Below is a small trained network, with its code and all its weights. Each question gives an input and a target symbol and asks what happens when units are switched off, that is, made to give their printed mean instead of their output.

import numpy as np


def w(rows, s, z=0):
    codes = np.array(rows[::2]) - 128.0
    scale = np.full(codes.shape[1], s)
    scale[-1] = z or s
    return codes * scale


def norm(h):
    return h / np.sqrt((h * h).mean(-1, keepdims=True) + 1e-5)


def f(y):
    return np.maximum(y, 0)


def softmax(a):
    e = np.exp(a - a.max(-1, keepdims=True))
    return e / e.sum(-1, keepdims=True)


def log_softmax(a):
    a = a - a.max(-1, keepdims=True)
    return a - np.log(np.exp(a).sum(-1, keepdims=True))


def net(x, mask):
    ids = ['ΔΘΠΣΨαβμφω'.index(c) for c in x.split()]
    T = len(ids)
    res = E[ids] + P[:T]
    u = 0
    for l in range(3):
        q, k, v = (norm(res) @ M[l].T for M in (Q, K, V))
        z = softmax(np.where(np.tri(T) > 0, q @ k.T / 2**0.5, -1e9)) @ v
        res = res + np.where(mask[u], z, O[l][:, -1]) @ O[l][:, :-1]
        u += 1
        y = f(norm(res) @ A[l][:, :-1].T + A[l][:, -1])
        res = res + np.where(mask[u : u + 4], y, B[l][:, -1]) @ B[l][:, :-1]
        u += 4
    return log_softmax(norm(res)[-1] @ U[:, :-1].T + U[:, -1])


Q, K, V, O, A, B = {}, {}, {}, {}, {}, {}
E = w([
[45,13,110,144],'Δ',
[81,56,104,73],'Θ',
[161,132,105,74],'Π',
[48,29,98,77],'Σ',
[90,44,98,86],'Ψ',
[127,190,151,205],'α',
[81,75,133,233],'β',
[92,160,160,234],'μ',
[59,253,3,53],'φ',
[94,158,137,59],'ω',
],0.015)
P = w([
[104,179,254,108],'0',
[77,140,218,67],'1',
[71,150,199,72],'2',
[69,145,180,70],'3',
[74,144,168,78],'4',
[82,146,153,79],'5',
[69,138,142,87],'6',
[124,136,110,96],'7',
[151,130,78,117],'8',
[146,137,62,126],'9',
[138,139,48,117],'10',
[159,136,56,174],'11',
[133,58,47,202],'12',
],0.0091)
Q[0] = w([
[233,141,33,196],'L0H1',
[189,221,254,133],'L0H1',
],0.0064)
K[0] = w([
[191,62,255,123],'L0H1',
[68,153,122,113],'L0H1',
],0.0096)
V[0] = w([
[2,154,119,118],'L0H1',
[82,232,9,116],'L0H1',
],0.0095)
O[0] = w([
[252,143,56,158,255],'L0H1',
[162,138,58,177,129],'L0H1',
],0.013,0.0088)
A[0] = w([
[183,139,78,106,254],'L0N1',
[155,255,147,99,183],'L0N2',
[103,117,95,146,61],'L0N3',
[243,93,174,177,27],'L0N4',
],0.0082,0.0027)
B[0] = w([
[191,41,151,129,254],'L0N1',
[240,128,181,157,177],'L0N2',
[77,206,127,135,138],'L0N3',
[2,94,93,156,164],'L0N4',
],0.0073,0.008)
Q[1] = w([
[79,229,252,86],'L1H1',
[163,81,108,213],'L1H1',
],0.013)
K[1] = w([
[105,84,238,108],'L1H1',
[153,178,9,101],'L1H1',
],0.013)
V[1] = w([
[143,171,187,252],'L1H1',
[179,236,116,61],'L1H1',
],0.011)
O[1] = w([
[141,221,58,62,3],'L1H1',
[16,2,8,172,240],'L1H1',
],0.015,0.0037)
A[1] = w([
[175,139,103,97,159],'L1N1',
[178,76,123,65,164],'L1N2',
[249,57,178,187,251],'L1N3',
[177,152,198,64,89],'L1N4',
],0.011,0.0012)
B[1] = w([
[88,171,216,18,152],'L1N1',
[157,255,96,165,183],'L1N2',
[26,137,179,211,255],'L1N3',
[207,128,79,130,156],'L1N4',
],0.0098,0.012)
Q[2] = w([
[32,154,161,240],'L2H1',
[53,225,254,69],'L2H1',
],0.0073)
K[2] = w([
[141,111,80,219],'L2H1',
[3,183,168,126],'L2H1',
],0.0077)
V[2] = w([
[161,22,3,144],'L2H1',
[16,6,199,177],'L2H1',
],0.0045)
O[2] = w([
[122,96,247,153,195],'L2H1',
[134,199,98,41,253],'L2H1',
],0.012,0.0029)
A[2] = w([
[174,135,4,86,74],'L2N1',
[151,162,199,159,171],'L2N2',
[99,68,187,161,247],'L2N3',
[153,68,208,134,5],'L2N4',
],0.014,0.0023)
B[2] = w([
[53,184,171,238,185],'L2N1',
[180,79,244,83,208],'L2N2',
[88,130,18,96,255],'L2N3',
[176,236,108,254,163],'L2N4',
],0.0074,0.0093)
U = w([
[207,44,129,98,254],'Δ',
[35,124,107,64,172],'Θ',
[87,115,173,124,112],'Π',
[66,215,69,105,82],'Σ',
[156,80,193,205,45],'Ψ',
[148,200,58,82,168],'α',
[186,119,129,53,224],'β',
[173,112,1,179,113],'μ',
[70,97,175,144,111],'φ',
[166,98,93,117,89],'ω',
],0.0098,0.0068)

Each question gives the input, a string of symbols that net reads in full, and the target symbol t.
The units are the heads (2 rows each of Q, K, V and O) and the neurons (one row each of A and B). Each row of codes is followed by its name. A weight is (code - 128) times the scale printed after its matrix; where a second scale follows, it is the last column's (O, A, B and U).
mask holds one flag per unit, layer by layer, with each layer's heads first. A switched-off unit (its flag False) gives its mean, the last column of its rows in O or B, instead of its output. The means were averaged over made-up inputs and are rounded, as every weight is.
A unit's drop is (log p(t) with every unit on - log p(t) with that unit switched off) / (log p(t) with every unit on - log p(t) with every unit switched off).
The circuit of an input: a set's keep is (log p(t) with only the set's units on - log p(t) with every unit switched off) / (log p(t) with every unit on - log p(t) with every unit switched off). Starting from the 12 units with the biggest drops (on a tie, the unit counted first), units are removed one at a time, each time the one whose removal leaves the highest keep (on an exact tie, the one counted first), for as long as the keep stays at least 0.8.
circuit, biggest first: the units of the circuit, biggest drop first
top k neurons: the k neurons with the biggest drops, biggest first
top k neurons in layer l: the k neurons of layer l with the biggest drops, biggest first
input Ψ Σ Σ Ψ ω, target Ψ: top 3 neurons : L0N2, L1N3, L2N2
input ω β α Σ Σ Σ Π β Σ Δ, target Ψ: circuit, biggest first : L1H1, L0N1
input β Δ β Σ Π, target Ψ: circuit, biggest first : L1N3, L0N2, L2N2
input Σ Π ω β Ψ, target β: circuit, biggest first : L0N2, L1H1, L0N1
input μ μ Θ, target α: circuit, biggest first : L1H1
input Δ Δ β Θ, target β: circuit, biggest first : L1H1, L0N1
input ω Π ω ω, target μ: top 2 neurons : L0N2, L1N3
input Ψ Θ ω μ Δ, target α: top 3 neurons in layer 0 : L0N1, L0N2, L0N4
input Σ Δ β α, target β: circuit, biggest first : L1H1, L0N2, L2N2
input ω Θ Θ α Θ, target Σ: top 2 neurons : L1N1, L1N2
input Δ Π α μ β α Δ Σ Θ Δ Σ Σ Ψ, target Ψ: top 2 neurons : L1N3, L2N2
input Θ Ψ Θ β β Ψ, target β: circuit, biggest first : L1H1, L0N1
input Π ω β Σ, target β: top 2 neurons : L0N2, L0N1
input μ Σ Σ α μ Ψ, target α: top 2 neurons in layer 0 : L0N4, L0N1
input Ψ Σ φ, target μ: circuit, biggest first : L0H1, L1H1
input ω μ Σ Ψ, target Ψ: top neuron in layer 2 : L2N2
input φ Θ Ψ, target μ: top 2 neurons : L2N2, L1N3
input Ψ Ψ ω μ Θ, target α: top 2 neurons in layer 0 : L0N1, L0N4
input μ Ψ Θ Σ μ μ Ψ, target α: top 3 neurons : L0N1, L1N1, L1N2
input Θ Δ Σ β Σ ω β α β, target Σ: top neuron : L0N2
input Ψ β β, target β: top 3 neurons in layer 0 : L0N4, L0N1, L0N2
